Below is a small trained network, with its code and all its weights. Each question gives an input and a class and asks what happens when units are switched off, that is, made to give their printed mean instead of their output.

import numpy as np


def w(rows, s, z=0):
    codes = np.array(rows[::2]) - 128.0
    scale = np.full(codes.shape[1], s)
    scale[-1] = z or s
    return codes * scale


def f(y):
    return np.maximum(y, 0)


def log_softmax(a):
    a = a - a.max(-1, keepdims=True)
    return a - np.log(np.exp(a).sum(-1, keepdims=True))


def net(x, mask):
    res = np.array(x, float).reshape(1, 6) / 4 @ E
    y = f(res @ A[0][:, :-1].T + A[0][:, -1])
    res = res + np.where(mask, y, B[0][:, -1]) @ B[0][:, :-1]
    return log_softmax(res[-1] @ U[:, :-1].T + U[:, -1])


A, B = {}, {}
E = w([
[84,239,8,93],'x0',
[117,142,149,123],'x1',
[30,1,27,209],'x2',
[124,158,163,98],'x3',
[138,196,252,62],'x4',
[135,129,119,128],'x5',
],0.0061)
A[0] = w([
[145,171,104,119,6],'N0',
[180,192,133,156,79],'N1',
[132,58,155,85,128],'N2',
[187,138,115,119,107],'N3',
[254,200,142,157,90],'N4',
[48,201,89,81,66],'N5',
[187,202,111,154,88],'N6',
[91,120,179,84,117],'N7',
[108,82,227,154,103],'N8',
],0.0095,0.0025)
B[0] = w([
[146,105,126,159,160],'N0',
[76,98,135,95,196],'N1',
[199,210,77,60,190],'N2',
[121,129,157,77,165],'N3',
[19,132,196,97,254],'N4',
[207,167,2,119,230],'N5',
[132,95,150,92,204],'N6',
[162,166,175,172,186],'N7',
[174,184,84,139,233],'N8',
],0.0082,0.005)
U = w([
[225,179,88,123,161],'0',
[91,164,136,166,249],'1',
[105,130,131,131,161],'2',
[2,90,147,100,6],'3',
],0.0074,0.0015)

Each question gives the input, the list of numbers given to net, and the class t.
The units are the neurons (one row each of A and B). Each row of codes is followed by its name. A weight is (code - 128) times the scale printed after its matrix; where a second scale follows, it is the last column's (A, B and U).
mask holds one flag per neuron, in row order. A switched-off neuron (its flag False) gives its mean, the last column of its row in B, instead of its output. The means were averaged over made-up inputs and are rounded, as every weight is.
A unit's drop is (log p(t) with every unit on - log p(t) with that unit switched off) / (log p(t) with every unit on - log p(t) with every unit switched off).
The circuit of an input: a set's keep is (log p(t) with only the set's units on - log p(t) with every unit switched off) / (log p(t) with every unit on - log p(t) with every unit switched off). Starting from all 9 units, units are removed one at a time, each time the one whose removal leaves the highest keep (on an exact tie, the one counted first), for as long as the keep stays at least 0.8.
circuit, biggest first: the units of the circuit, biggest drop first
k most important neurons: the k neurons with the biggest drops, biggest first
drop when u is switched off: that unit's drop, to one decimal
input [-3,8,-5,-6,-2,-3], class 3: circuit, biggest first : [N5 N4]
input [-7,-3,6,5,5,-6], class 0: circuit, biggest first : [N8 N2]
input [-5,7,4,7,5,-3], class 0: circuit, biggest first : [N8 N4]
input [6,5,-8,3,1,4], class 3: circuit, biggest first : [N4]
input [-3,-7,-5,-6,-3,0], class 3: circuit, biggest first : [N5 N4 N8]
input [-8,1,4,7,-2,7], class 0: circuit, biggest first : [N2 N8]
input [-6,5,5,5,-5,-4], class 0: 4 most important neurons : [N4 N2 N8 N1]
input [-3,-2,-5,6,2,-1], class 3: 3 most important neurons : [N4 N5 N1]
input [4,7,-7,-5,3,-3], class 3: circuit, biggest first : [N4 N1]
input [-8,7,7,-7,3,4], class 0: drop when N2 is switched off : 0.3
input [-8,0,5,-3,-2,5], class 0: drop when N2 is switched off : 0.4
input [-6,-4,4,-6,-2,-5], class 0: drop when N1 is switched off : 0.1
input [-3,0,-8,1,3,1], class 3: drop when N4 is switched off : 0.6
input [7,3,-8,-2,1,-3], class 3: circuit, biggest first : [N4]
